Below are the code and all the weights of a small trained network. Each question names an input and a class and asks about switching units off, where a switched-off unit gives its printed mean instead of its output.

import numpy as np


def w(rows, s, z=0):
    codes = np.array(rows[::2]) - 128.0
    scale = np.full(codes.shape[1], s)
    scale[-1] = z or s
    return codes * scale


def f(y):
    return np.maximum(y, 0)


def log_softmax(a):
    a = a - a.max(-1, keepdims=True)
    return a - np.log(np.exp(a).sum(-1, keepdims=True))


def net(x, mask):
    res = np.array(x, float).reshape(1, 2) / 4 @ E
    y = f(res @ A[0][:, :-1].T + A[0][:, -1])
    res = res + np.where(mask, y, B[0][:, -1]) @ B[0][:, :-1]
    return log_softmax(res[-1] @ U[:, :-1].T + U[:, -1])


A, B = {}, {}
E = w([
[159,182,137,197,92,102,125,187],'x0',
[146,109,252,145,153,153,164,101],'x1',
],0.022)
A[0] = w([
[143,182,139,249,98,101,144,186,134],'N1',
[190,153,157,214,121,117,145,131,126],'N2',
[101,100,83,93,113,128,100,129,155],'N3',
[117,89,195,96,187,225,207,92,128],'N4',
[96,87,123,60,138,145,134,124,254],'N5',
[148,100,129,132,131,158,149,113,128],'N6',
],0.016,0.0083)
B[0] = w([
[96,109,133,144,85,5,124,137,253],'N1',
[68,184,204,185,73,115,100,116,212],'N2',
[158,108,107,88,135,166,171,166,182],'N3',
[163,138,215,187,160,124,155,97,215],'N4',
[126,115,162,89,166,179,88,117,189],'N5',
[135,124,101,186,148,145,126,157,145],'N6',
],0.017,0.029)
U = w([
[127,106,86,2,158,239,50,119,203],'0',
[69,158,207,237,54,16,39,141,120],'1',
[181,130,44,76,113,117,170,139,2],'2',
[172,106,225,165,229,174,112,75,178],'3',
[140,105,81,136,107,22,129,202,146],'4',
[130,145,121,154,154,99,97,89,63],'5',
],0.01,0.0066)

Each question gives the input, the list of numbers given to net, and the class t.
The units are the neurons (one row each of A and B). Each row of codes is followed by its name. A weight is (code - 128) times the scale printed after its matrix; where a second scale follows, it is the last column's (A, B and U).
mask holds one flag per neuron, in row order. A switched-off neuron (its flag False) gives its mean, the last column of its row in B, instead of its output. The means were averaged over made-up inputs and are rounded, as every weight is.
A unit's drop is (log p(t) with every unit on - log p(t) with that unit switched off) / (log p(t) with every unit on - log p(t) with every unit switched off).
The circuit of an input: a set's keep is (log p(t) with only the set's units on - log p(t) with every unit switched off) / (log p(t) with every unit on - log p(t) with every unit switched off). Starting from all 6 units, units are removed one at a time, each time the one whose removal leaves the highest keep (on an exact tie, the one counted first), for as long as the keep stays at least 0.8.
units of the circuit, in order: the units of the circuit, biggest drop first
unit that matters most: the unit with the biggest drop
top k neurons: the k neurons with the biggest drops, biggest first
drop of u: that unit's drop, to one decimal
input [5,-8], class 4: units of the circuit, in order : N2, N3
input [3,-5], class 4: units of the circuit, in order : N2, N4
input [1,-2], class 4: units of the circuit, in order : N2, N4
input [-7,-1], class 3: unit that matters most : N4
input [0,6], class 3: top 2 neurons : N1, N4
input [-1,-2], class 0: top 2 neurons : N1, N4
input [1,-4], class 4: top 2 neurons : N2, N5
input [-2,1], class 3: drop of N1 : 0.2
input [-1,-6], class 0: drop of N1 : 0.2
input [1,-6], class 4: drop of N5 : 0.1
input [-5,-4], class 0: drop of N3 : 0.0
